Each row has a hidden stage along a path, written after it and counted from one end. A new block has a new path.
[   8  -51 -433   57  -54   61  146  185  -36 -201    9  126   40  -66
 -111 -239 -125  -20   50 -118  133   11  -63  -61    1 -323 -283   -5
   40  167 -173  174  300  -63  278  141  227  419 -185  -58   17] | 32
[  48 -200  -47  172  -46 -104   93   44  -22   12    7  -18   43  -65
   13 -247   66   -8   94 -110 -119   49  -91   19  269 -156 -325   68
   -3  193 -210  322  -36  113  146  130  154  212  -83  -26  114] | 23
[ -22   12  103   67   77   20 -214 -116   32  -15  -41   52   19   -5
  -14   33  108  -84  135   12  239   72  -50  113 -123  -16    9 -101
   48 -103  145  -78  -61   75   81  -76 -155 -176  -59  167  -50] | 16
[  48   37 -217  127   14   44  -38  143  238 -307   76    0   69   46
   20 -298  101 -106  176   -8   91   71  -86   42  102  -39 -203  -36
  -49   45   21  168  174 -202   25  -37   45  375 -216   22  251] | 2
[ -31  161  -55    1   -7  159   12   21   83  -67  -85 -112  -51   67
   27 -240   93  -62  198 -221  401  -67  161 -104 -312 -275   -5  -92
  182 -155  145 -109  219 -251  120  -43 -194   29  -99  181  -77] | 27
[  20   18  116   45    2  -28  -17   38  110    2  -21  -97   -7   49
   25 -187  156  -36  105  -21   19   17   45  -49   53 -126 -158 -102
   75  -71   29   53  -37  -41   49  -33  -65   56  -36   92   19] | 27
[  28  -87   67  147 -245 -184   16   41 -247  106    5  -42 -208 -113
 -215 -138   57   18 -238 -196  -28  -94   96   63    5 -166  -87   50
   70  -34 -136   81  157  127  -77   56   28  218  -17  132 -223] | 18
[  75   97 -166 -106  130  -16  -68   71   19 -292 -109  100  -19    9
   53  126  126  -66   54  134 -149  -21 -268  -93  191   -7 -178 -307
   39   50 -165  113  -41   50  168  216  233  164   45 -215  207] | 0
[   9   -5  114  135   67  -89  -76  135   -2   29   44  -13   58  -88
  -88 -206   83  -15   12  -16  -66   43   44   31   84 -104  -94 -155
  -40  -58   -8  115  114    0   22  -62   -6   80  -20   84 -128] | 25
[  40 -170  278   86 -240  -58  -34   -5  192  234   80 -137  164  104
  167  141  -41  -77    4  128 -249  -75 -126   93  120 -130 -167  235
  121   66  -71 -122 -334  487  174  -73  -49 -267  124  249 -264] | 28
[  32   18   -6   56 -148  -35 -265  -42   33  -22   -1    1  134  102
   81   90   37 -219  148  113  213 -126 -111  150 -109  100  -17   36
  116  -74   33 -136   81  214  -51  -75  -38 -165  -68  141 -150] | 21
[  22   94 -105 -102 -161  118 -114 -245  153 -128 -161  -77 -140  267
  129  125  202 -248  259   14  543  -71  -50  -32 -321  -61  -54   38
  294 -122  150 -228  -82   29   48   50 -163 -139 -108  128  104] | 18
[  91 -271   73   97 -547  -79    7  -55  341  103  105 -182   71  324
  229  180   20 -247   30  261 -215 -162 -247  133  177  -47 -316  530
  265  139 -104 -107 -371  599   67   26   68  -77   22  216 -116] | 29
[  69    5  125   71 -344  -71  -67   17  143  140   78  -79  126  177
  -12   29 -178 -174  -37  155  135 -166   18  128  -83  -38  -93  -22
  208 -169   92 -419   70  313  -96 -297 -147  -55   22  320 -434] | 24
[  15   41   95   43 -112   -1 -141  -40   93    5   14   18   57   72
   14   61  -10 -137   36   55  183  -47   11   90 -123  -85  -10  -94
  114  -85   96 -204   -3  173   29 -116 -114 -143    3  183 -199] | 20
[  73  114  -80 -111 -110 -122   59  132  -24 -121  -40   35 -146   72
 -148  -21   57  -87 -152  125  -37  -81   35 -125   88 -156 -169 -360
  135  -88  -96  -83  116   39    1   74  181  277   66 -117  -69] | 32
[ -77  174  -19  -71   40  111 -282 -157  -99 -157 -257   11 -184  -43
   64  107  289   10  156 -129  299  -94  -29  -58 -305  -37   23  -29
  174 -204   50   -6   23 -136  122  167 -146 -196 -108  110  109] | 11
[ -19   34   40  176    7   86  112  169  153  -45  102  -96  -19 -114
  -43 -307   24   48  -20 -279    1   77  143   -6  -60 -385  -32   16
  -66   40   18   84  126 -168  198  -46 -107  161  -27  192  -66] | 4
[  37  199 -101  -53  -30 -145  -73  133 -209 -154 -136   93 -179  -66
 -187   14  114  -91 -149   64   12 -145   58 -114  -12 -104  -45 -458
  125 -181 -134  -26  344  -17  -58  179  202  166   93 -160 -166] | 25
[  85  168 -125 -147    1 -148 -175  -32 -207 -112 -232  -38 -152   97
  -21  117  293 -216  124  142  174 -173 -119 -119  -29  136  -70 -328
  188 -196 -128  -15  180   30 -115  223  174   17   45 -201   35] | 25
[  53 -213 -110   99 -110 -138 -129 -143  -73  -51 -130  -27  -55   10
   85   56  245  -86  187   73  -79  -14 -345   85  248  152 -329  239
   77  101 -236  279 -182  251   89  257  184   51 -114  -50  276] | 10
[ -54  -82   99  225 -164  145  -81   -3  425  -83  137   80  196   28
  102  -75 -158  -18   71   41   22   70  -24  200   -5 -212 -163  152
   61   31  178 -160 -144  160  239 -230 -201  -93 -107  375 -110] | 9
[  13 -109 -204   42 -193  -11   73  116  257  -94   36  141   65  -47
 -104   72 -142   34 -134  281 -110  191 -108  -78   85 -304 -526  121
  -32   93 -189   32 -123  239  268   20  109  227 -167  123   -7] | 30
[   0 -199  -71  197 -281    5 -115 -105  190  -93   54  157  126   49
   49   49 -143  -89   49  119   59    6 -187  239   92  -43 -285  215
  122  104    0  -66 -130  350  138  -68   -4   10 -165  227  -35] | 15
[   5  130   -2 -143  -42   19 -166  -93  -39 -111 -220   65 -104   16
   79  359  109  -49    1  123  -20 -146 -180  -79  -74  -56  -62 -183
  209 -114  -98 -153 -123  218  205  207   60 -228  136  -19  -57] | 8
[  52 -109  138  -24 -199   97  205 -116  220  244    0 -406  -71  284
  151 -203  150  -91  246 -209  274  -21   44  -92 -170 -273 -155  335
  237  -12  110 -124 -270   31  155 -108 -281   -8  -58  322  -11] | 31
[  26 -179  107   69 -118   98 -180 -212  330   58   27  -86  251  232
  314  102   61 -190  375  116  190   31 -242  162  -20   39 -188  333
  132  110  108  -66 -408  331  175 -119 -184 -318 -129  266   89] | 20
[  23  152  218 -169  223  -36 -326  -17   82  -12  -68  -69  104  107
  190  256  333 -191  224  244  -13    0 -138  -38   -3  110   87 -254
   10  -97   33  -39 -241  128   88   63   12 -427  144  -88   69] | 32
[ -57    2  -29   80    1  160 -187 -114  336 -234  -48  146  111   37
  154   46   37  -41  217  111  141   98 -128   89  -18  -89 -210    7
   86    2  125  -44 -197   54  262  -29 -112 -138 -155  170  180] | 10
[ -58  182   50   51  229  -41  -83  134 -140 -186 -107  107 -235 -278
 -192 -120  251  113 -141 -151 -110   76  128 -106    7 -244   21 -403
  -76 -117  -65  220  181 -241  137  210   75  110   64  -97   39] | 8
[ -31  -43  226   35  196   52 -156 -193  120   38 -126 -100   -5  -19
  186   26  318    6  297  -60   55  148 -122    1   30  -42 -102   31
    6   -8   39  133 -387   28  252   83 -160 -318  -13  107  259] | 10
[  21  -10    4   48 -133   -1 -271 -162  134  -84  -92 -121   -5  153
  200   88  288 -202  295   88  184  -81 -199  112  -43  176  -91  209
  140  -79   28  -10 -125  111   -7   63  -65 -192 -108  116  184] | 9
[ -31   74  -18  -72  -15   16 -212 -180  -83 -130 -216  106 -171  -21
   31  290  199  -67   40   44  154  -41 -120  -23 -141  -67  -44 -105
  166  -85  -45  -46 -122  149  169  236   12 -228   20   -2   52] | 14
[ -68   43   28  109   37   72   27  128    3  -64  -10   40  -70 -181
  -77 -209   61  103  -73 -248    8   52  174  -80 -120 -420  -77  -50
   -6   25  -37  177  121 -129  224   90  -50   85  -56  118  -90] | 23
[ -52  156 -159   -8   97   64 -200   85   28 -226  -97   52   17  -94
   64  -48  223  -60  167  -29  163   22   15  -86 -136 -142  -86  -75
  -29  -22  -86  182  163 -181  156  187   70  -51 -135  -56  171] | 30
[ -16   94  -55  -46 -133   97   89  -91  -94   12 -152 -145 -297   40
  -56  -88  165  -42   22 -328  407  -84  166 -147 -389 -366   11   46
  228 -102   29  -69  111 -125  118  131 -164   44  -47  159  -91] | 20
[  79   58   57   33 -234 -123  -72    7   17    1  -27 -176 -132  111
    0    2  176 -162  -11   25   22 -162  -35   36    8   32  -39   -6
  139 -142  -46 -119   68  103 -120   15    4   53   57   85  -81] | 6
[  -2  -92  223  172   29  -97 -253  -92   31   31   34  -77  -24    2
    7 -160  310  -77  149  -43   85   88  -24  174   53  115  -38   87
  -33  -58  113  180 -118   11  -99  -75 -146  -51 -138  166  122] | 16
[  16  -18 -196   17 -311   30   97 -127  134 -187 -121  145 -197   83
 -101   77 -100  -42  -94   85  186  -20  -50  -21  -31 -239 -340  -74
  273  -60  -16 -220  -38  163  161   62   16  212  -86  121  -10] | 12
[  23   24 -126  167 -134   54   61   55    3   -7   16 -202  -36   16
  -36 -403   44  -61  178 -332  342  -83   81   52 -172 -145  -45  129
   84  -79   50  -11  335 -223    3 -106 -150  252 -173  237  -53] | 6
[  77  -41   -8  -42 -195 -166 -264  -34  -89  -64  -88  129  110   73
  120  372   16 -189  -11  307 -203 -232 -308   97  193  165 -154  -91
  175   39 -228  -50 -100  522   20  171  264 -185  113 -105 -128] | 22
[  22   48   17  172  -41   77 -219   82  347 -140  150  -72  258  110
  153 -188   40 -177  270   54  158    3  -70  198  -19   74  -30   73
  -28  -45  178  -72   92  -48  -18 -258 -155  -13 -158  239   29] | 4
[  66 -228  135  164 -166 -168   31  -67   44  140   19  -75  -58   20
  -83  -59   57  -14  -31   78 -157   61 -156  115  251   -8 -295  113
   62   -3  -68   32 -215  298   44  -50   -6  130  -12  173  -46] | 10
[ -23  166 -147   84  -83  -19 -230  175   23 -268   -8  144   84  -57
  -21 -124   27  -98   25   56   81 -133   52   51  -29  -36  -76 -209
   53 -101  -30   21  381  -95  -40   17  107  109 -121   -3  -60] | 28
[  15  109  -46   25  -61  -50 -287  112  110 -173   16  118  169   46
   51  101   31 -185   70  271   -4 -100 -104   90   32   75  -67 -184
   57  -87   -8  -90  138  151   -6  -24  111  -93  -17   -1 -109] | 29
[ -36  -50  246  142 -259  133   81 -114  342  129   74  -78  -29  105
  -21  -66 -156   16  -47  -75  206   51  136  104 -201 -345  -96  109
  201 -138  279 -412 -200  152  183 -319 -401  -99  -20  529 -303] | 11
[ -72   54  -86  162  -66   37 -215   -6  263 -279   36  297   42 -135
 -103    6  -41  -12  -62  173  180  224   64  119  -53 -165 -244 -120
  -87  -45   71  -37   30    0  106  -88  -68   30 -235  174   92] | 15
[  47  -71  171   43  157 -191 -197  100   21    2   11   29  116  -47
   22   20  225  -47   58  250 -357   78 -191   27  352  107 -200 -177
  -91   25 -134  257 -184  201   50   72  176  -36   53 -110   81] | 29
[  -3 -105   33  199 -161  -82 -116  -78   48  -76   24   71  -58  -24
  -11   -1   94 -128    5    1   31   12  -56  187   88  -70  -89   46
   61   49  -25   38  -37  204   56   83   53  -44  -23   76    4] | 14
[ -20  -86  262  104 -138   73   84 -147  135  188  -24 -207 -159   74
  -23 -175   87   68   44 -226  177   37   96   24 -154 -248  -94  168
  187 -138  197 -151 -215   18  132 -172 -369  -15  -49  424 -125] | 11
[  88  -49 -198   72 -267  -43  135   87  -29  -43  -11 -111  -58   24
  -19 -111  -44  -57  -27 -125    1 -140 -104  -14   48 -162 -222  130
  114   65 -211   10  157  100   80   84  109  306  -44   73  -56] | 3
[ -29   16  -35   84  -37  -40 -113  -23 -124 -105  -69  123 -152 -115
 -140    0   94  -19  -84  -82  105    1   13   47  -79 -151  -43 -112
   63  -46  -30   56  107   46   77  119   28   53  -43   49  -70] | 16
[ -50  101 -155   42  -79  101   20  110  -26 -108  -74   14  -63  -85
  -31 -117   13   -2    7 -192  160  -88  100  -98 -221 -361  -71  -10
  118  -27  -69   24  258  -98  215  136   10   67  -62   88 -137] | 28
[  76   56   36  -29 -383 -131  -39  135  130  -18  100   33   31  157
  -57  168 -148 -182 -238  281 -114 -194    0   63   57 -107 -111 -147
  182  -83  -49 -354   53  365  -47 -105  114   51  125   91 -359] | 32

Each row has a hidden stage along a path, written after it and counted from one end. A new block has a new path.
[  38 -282  109   24 -308  203   11   88  215 -164  175  -98  109  132
  185 -119  -28   29  -19  119    6  -11 -290  212    1 -488 -296 -193
 -382  242  -20  129  108  -10   96 -280  340 -174   -9  -58 -270] | 34
[ 229   86  135 -147  175  -98  -11  188   66  -21   13 -181  154   -1
  -28  138 -193  208  238   54  -23  147  102   93   84 -159  -75   29
   -1  385 -218   65   88   35 -221  -49  154   93  180  103    5] | 22
[ 311 -237  364 -267  208  289 -245  -49  214 -221 -157  202  321   63
 -172  -54   59 -260 -338  209 -196 -262 -128   -6   57   79  166  -20
  -64 -160  555   90 -256 -205   13  157 -158  153 -118  109    1] | 4
[-338  239   -2  170 -128  230  300  129  -38  343  378    8   22  111
   85  311   48 -137  276 -130    7  267  -83 -115   -6  291  -87   54
   13 -159  -78  -89  259   46   26   73 -310 -285   -6   56  -55] | 20
[-290  238 -102  159 -179  -98  130  221 -435  295  315   86 -319  -19
  225 -321 -145 -220  209    6 -237  168  285 -139 -384  180  205 -185
  -47   63  151  112 -262 -256  355  172 -131   22  -68  172   -6] | 15
[ 139  -43  182  -22  -70 -116  -33  -80 -139   -1   17  -39  217   64
   18  152   89  138   59   75   92  155  169 -135   31 -135  -77 -121
   74  395 -294  -27  287   22   86  -66  449 -118  -19   21 -115] | 27
[  44 -340  137  -33 -421  261  100  112  -21   22  101  -61  219  109
   75   81  -61  143  -51  -18  -23   33 -269    5  194 -271 -439 -292
 -294  125  -76  171   91   47  112 -344  273 -253   -1  -65 -153] | 35
[ 342   79   27  -23  271  193  153   78  -43  -46   72 -128  297   47
 -153 -138   98  -52 -223   37  326 -212  -60  180  336 -343  314   73
   39  127  -13  338 -425  152  -52 -238 -263 -206  307  -41  133] | 19
[-420  365 -146  189 -133  179  222  210 -290  345  419  143 -308   22
  222 -140   41 -351  237   23 -108  247  183  -55 -354  173  303  -40
  -16  -80  223  -87  -97 -226  292  234 -329  -90  -60  185  -31] | 11
[-328  251  -75  329  -72  288 -165   25  459 -247  285   19  -30  -59
  -23  -11 -131 -203  315  224  -65  112 -158  527 -344 -568  -65  158
  -11    8  180 -220 -285  -55  -87  127  164  266 -136  156 -406] | 17
[  89   72  217   24 -141  154  168  164   -3  265  133 -116  229   62
 -234  463 -106  118  213 -153 -158  153   88   71  232  105 -485   19
 -170 -124 -298   -4   70   77 -245 -193 -149   38  144   12   89] | 11
[ 173  198  -46   80  140  217  184  241  -59   53   67 -137  168   49
   57 -237  -29   80 -129  -59  301  -30  -41  196  126 -157  273   90
   47  305   91   82 -143   81   28 -247  -15  -35  170  -27   85] | 18
[ 390   14  259 -113  224  152  -36 -239  177 -249   54  -27  527  -13
 -303  -13   44 -129 -327  141  211 -345 -245   50  231 -136  243  108
  240 -220  204  635 -505   26 -193   81 -201 -252   31  -80 -100] | 20
[-354  286  -71  -62 -205  -37  186  176 -275  383  435   92 -259  -21
  322  -75 -259  -85  576  -40 -411  344   24 -171 -435  332   28  -87
  -72 -114  155  289  -55 -308  111  374 -253 -197  -91  126 -161] | 21
[-441  308 -150  292  228  -58 -307    5  312  -31  -24  157  -75   58
 -290  179 -140 -327  522  114 -241  100  192  339 -290 -256   22  106
  216   92  -60 -519 -355  133  120  235  -76  522 -109  288 -198] | 16
[-106  -77  124  159 -203 -225  -50   48 -243  -28   57  -76  155  -65
  144   95 -182  227   28  -30   21  223   11 -459    2  178 -245 -227
  177  377 -114    4  219   55  151  -31  557  -19 -135  192 -103] | 31
[-367   75   30  334 -234  426  315  243  -84  304  312  -20   97   69
   -3  403   56 -113   21 -186   92  229 -121 -172  215  282 -258  -28
  -14 -187  -38 -289  219  150   64 -139 -251 -179   -3  121   79] | 17
[  13  -23  137  258 -161  256  147  172  143  117   99 -121  231  158
  -94  137  -27   37  -63 -168   41  -13  -95  185  180   12 -361   24
 -202   14 -116 -156   98  156  -12 -362   18   67   35  -78   20] | 16
[ 342   48   -6  -15  296   55  139   61   44  -50   61 -170  349  110
   67 -327  -31  128 -108 -112  258 -219 -325  114  258 -147  205  130
  -44  206   71  446 -322  194  -27 -283 -159 -246  258 -137   53] | 24
[ 407  139  224  -41  365   28  -47 -233   87 -201   90  -30  478  -42
 -265  -27  111  -93 -212   80  151 -261 -180  -35  249  -52  208  217
  128 -208  181  509 -536   59 -236   28 -272 -129  166   27   23] | 3
[-212   10   50  185 -204  402  303   49 -106  287  289   23  199  153
   45  378  254  -68   48 -136  173  205 -145 -146  230   96 -162  -26
  -45  -91 -155 -189  329  151  113 -152 -150 -422   26  -21  -14] | 23
[ 227  -14   25 -158   48  259  139  279 -238   47   68  -95  173  -78
   63  -69 -142  196  -23    1   80   71  -66   10  228 -214   96  -81
  -28  240  111  239 -245  -25  -62 -161  -15 -125  216   86  122] | 21
[-534  296 -260  321   50  101 -223 -140  529 -173   97  153    2  148
 -115   -3   11 -347  387  203  126   45 -234  442 -316 -556  132   98
  270  139   52 -329 -196  219  245  132  144  129 -207  118 -542] | 40
[-500  180 -265  237  125  -26 -308 -177  272  -50 -109  251  103  149
 -126   15  -90 -205  463   30  -83   41 -185  180 -262 -248   68   17
  326  168   73 -328 -307  245  358  171  111  195 -242  143 -385] | 34
[ -92  -69  -10  -36  156   69 -332  -88  121   -9 -280  281  201  143
 -196  -56 -122 -124  219   16 -304 -103  -37  164 -140  -84   44  -62
  127   91  222 -206 -395   37  293  112   30  302 -203   63 -151] | 22
[-325   16  -44  101 -178   51 -130  105  466 -238  318  -37 -189   40
   78  -36 -158 -256  361  328 -136  103 -207  367 -286 -645 -177 -109
 -203  128    4    8 -101  -33   32   68  167   49  -50  180 -470] | 41
[-391  153 -213  110  134  -83 -339 -136  361  -25 -240  246  156  191
 -225  -53 -251 -161  444  -11 -188  -71 -232  255 -249 -136    7   -3
  322  109  147 -169 -408  233  325  141   63  299 -268   68 -393] | 38
[ 265  156  124  -80   68  263   51   40 -185   -2   66  -12  237  -63
  -15  144  207  156  -20  114  211  218  132   41  160 -311  111   72
   27  288  -15 -131   81  -52 -116 -130  256  -35  161  120   37] | 1
[  59  226  159  220 -210 -546  -83 -267 -457   87   69  -31  196  -69
   14  -41  -83  264  132  -51   11  194  378 -361 -248  196 -102 -121
  345  353 -336  197   63  -55  185   68  719   16 -208   -2 -201] | 23
[-165  232   10  286 -265 -337    1   42 -602  204  179   52 -129 -128
   58 -251 -194  -25   73  -31 -182  148  440 -317 -331  241   39 -233
  174  143    0  154 -334 -199  340  110  277  173 -165  172  -16] | 14
[-408  374 -100  117 -152  143  301   97 -138  396  464   80 -127   97
  285   23    2 -165  403  -99  -71  308  -77 -113 -301  343  133   57
   37 -130   95   73  185 -127  149  252 -291 -340 -100   24 -172] | 21
[ 130  -86  163 -176  239  -15 -274   87  246  -18 -289  141  127  179
 -293  -45 -189 -222   80   86 -354 -207  151  263  -89   -1   54  -59
  -25   82  151  -90 -307  -46  119   93 -161  429  -77   73   -4] | 16
[  54  173  201   80 -109 -260  -28   72 -261   72   62 -112  105 -122
 -124  262 -189  176  150   42  -45  258  410 -201  -44   87 -176 -108
  232  292 -314    0  106  -51  -81   58  406  181  -31  186  -18] | 18
[ 253  211   91  162  353  135   88    5  196 -125   85 -133  401   35
 -245 -142  -12 -136 -303  -52  291 -329 -237  126  270   28  247  247
  157 -149  206  376 -526  197 -157 -130 -393  -32  170  -23   95] | 11
[ 370 -334  382 -331  177  148 -251 -120  350 -285 -199  114  449  128
 -123 -139 -109 -128 -310  153 -172 -370 -331    9   42  111   98  -55
    7  -92  476  399 -214 -136   -6  155  -40  -11 -192  -65 -149] | 24
[ 316 -327  325 -260  219   39 -184 -126  430 -305 -136   41  443  200
  -19 -243  -98 -155 -337   99  -58 -429 -493  -61   70  177  129  -35
  -20  -49  448  514 -145  -23   44   95 -104 -148 -152  -98 -172] | 30
[ 187   86  140  175  -88  286  -10  -35  353 -176  259  -82  142  107
   59 -174  162  -55   14  132   47  -34 -122  550 -132 -560 -128  182
 -406   84   41  -37  -40  -91 -113 -244  207   69   56 -116 -241] | 6
[  15   25  149   79 -331 -399  -68 -162 -464   25   26  -32  196  -93
   25   67 -116  265   33   34   69  214  252 -455  -96   58 -159 -303
  332  405 -287  240  120  -28  213   21  756 -109 -193   88 -206] | 34
[ 270   98   39  -67  134  429  191  261  -86   26   57  -98  224  -10
 -126  -25   43   -9 -234   55  291  -61   12  222  304 -313  267   37
   31  142  111  120 -275   43  -88 -223 -190  -80  253   40  173] | 14
[-622  189 -271  382   45   90 -287 -150  398 -186   78  196   41   74
   -5   12  -77 -246  436  108  -13  105 -321  209 -320 -367   26   64
  269  131  156 -377 -246  207  280  197  186  160 -271  208 -477] | 33
[ 471 -265  390 -290  306   24 -174 -277  500 -312 -130   42  506  282
 -113 -215  110 -241 -373  160   46 -499 -365   85   71   50  249   59
  -24  -59  299  517  -77  -23   13   93 -137 -222 -112 -219 -198] | 27
[-312   -5  -65  248 -155   57 -169   11  593 -330  280  -66  -35   89
  195 -201 -190 -148  305  195  -90   12 -437  396 -337 -546 -226    7
 -226  161  117   24  -84   27   47   -2  286   61 -140   69 -528] | 35
[ 150  -73  142  -11  228  -18   24 -166  340 -237   77  -64  371  189
 -167 -126   97 -329 -356  124  323 -416 -388  -48  228  -61  272   -3
  160  -85  117  558 -259  220   74  -18 -287 -376   37  -62 -153] | 37
[-368  118 -195  189  239 -145 -353 -214  292  -42 -170  244  131  218
 -123  -29  -63 -190  486   -8 -184  -20 -128  179 -258 -165   49   49
  219  203   12 -334 -268  237  355  148   69  242 -203   91 -321] | 30
[-354  116  -15   -6 -170    7  340  151    0  376  372  -32  -92  245
  146  288   56 -224  333  -62    5  235  -89 -200    3  247  -91 -127
  -88  -30 -266   86  443  100  153   55 -354 -475   54   43 -116] | 37
[-305  314 -118  160 -193  156  170   78 -428  319  403  201 -242   -3
  306 -266  119 -233  212   18 -138  257  161 -111 -391  111  279  -54
  -86  -46  282  -23 -146 -298  347  186 -132 -129  -90  132  -73] | 6
[-473  300 -131  459   64  232 -224  -80  319 -217  331  146 -116  -53
  -11   94  165 -371  361  260  -48  219  -25  320 -322 -545   30  193
  -19    9  129 -565 -228    5   56  173   82  284  -81  337 -310] | 4
[  13  196  190  185 -244 -236  -18  -23 -437   92   80  -51  135 -165
 -130  202 -120  170   20   31   29  250  458 -294  -82  114 -133 -160
  336  248 -260   21   32  -84   43   57  534  131 -132  161  -50] | 17
[   0 -201  111  157 -203  238  -50   42  285 -250  285  -78   49   72
  207 -165   33  -66   28  176  -48   -3 -253  299 -109 -557 -224  -61
 -414  161   56   10   -9  -74   36 -179  285  -70  -12   -9 -282] | 24
[ -11  206  186  231 -121 -393  -44   38 -302   84   52 -120   98 -100
  -95  175 -195  174  100  -29  -18  235  431 -291  -92  236 -188 -107
  284  330 -328  -50  127    2   25   32  488  237  -95  179  -15] | 18
[ 184 -310  179 -172 -376  132    2   65   89 -114  138 -102  135   78
   84  -22 -103  125   69  155 -118   15 -167  206   33 -554 -387 -276
 -393  215 -135  330   14  -86    0 -247  364 -197   41  -74 -262] | 35
[ 303   47   43  -53  220  -26   35 -196  193 -186   -5 -100  506  122
 -128 -265  -33    6 -224  -11  345 -373 -449   64  228 -155  245   79
  214   42  118  712 -435  233   -1 -137  -95 -355   82 -184 -168] | 35
[ 187   36  175  102  354  -23   -1   36  267 -206   84 -145  347   15
 -207  -97 -157 -185 -272   -4  117 -349 -286  -56  246  176  140  131
  137 -168  224  458 -479  164 -159    6 -406  -20  110   70   72] | 18
[ -53  215   13   21 -216 -280   57   38 -523  272  213   49 -139  -56
   92 -191 -165    3  283   10 -257  185  400 -158 -327   83   58 -207
   34  144  -98  294 -255 -249  233  148  130   -8  -56   75  -65] | 18
[-240  405  -84  166  241   33 -364 -189  333 -107   11  203   88  -25
 -294  186  -59 -173  587  163 -245  147   93  428 -325 -402    7  255
  196   -3   42 -362 -434   22  -77  278   46  467 -102  221 -308] | 6
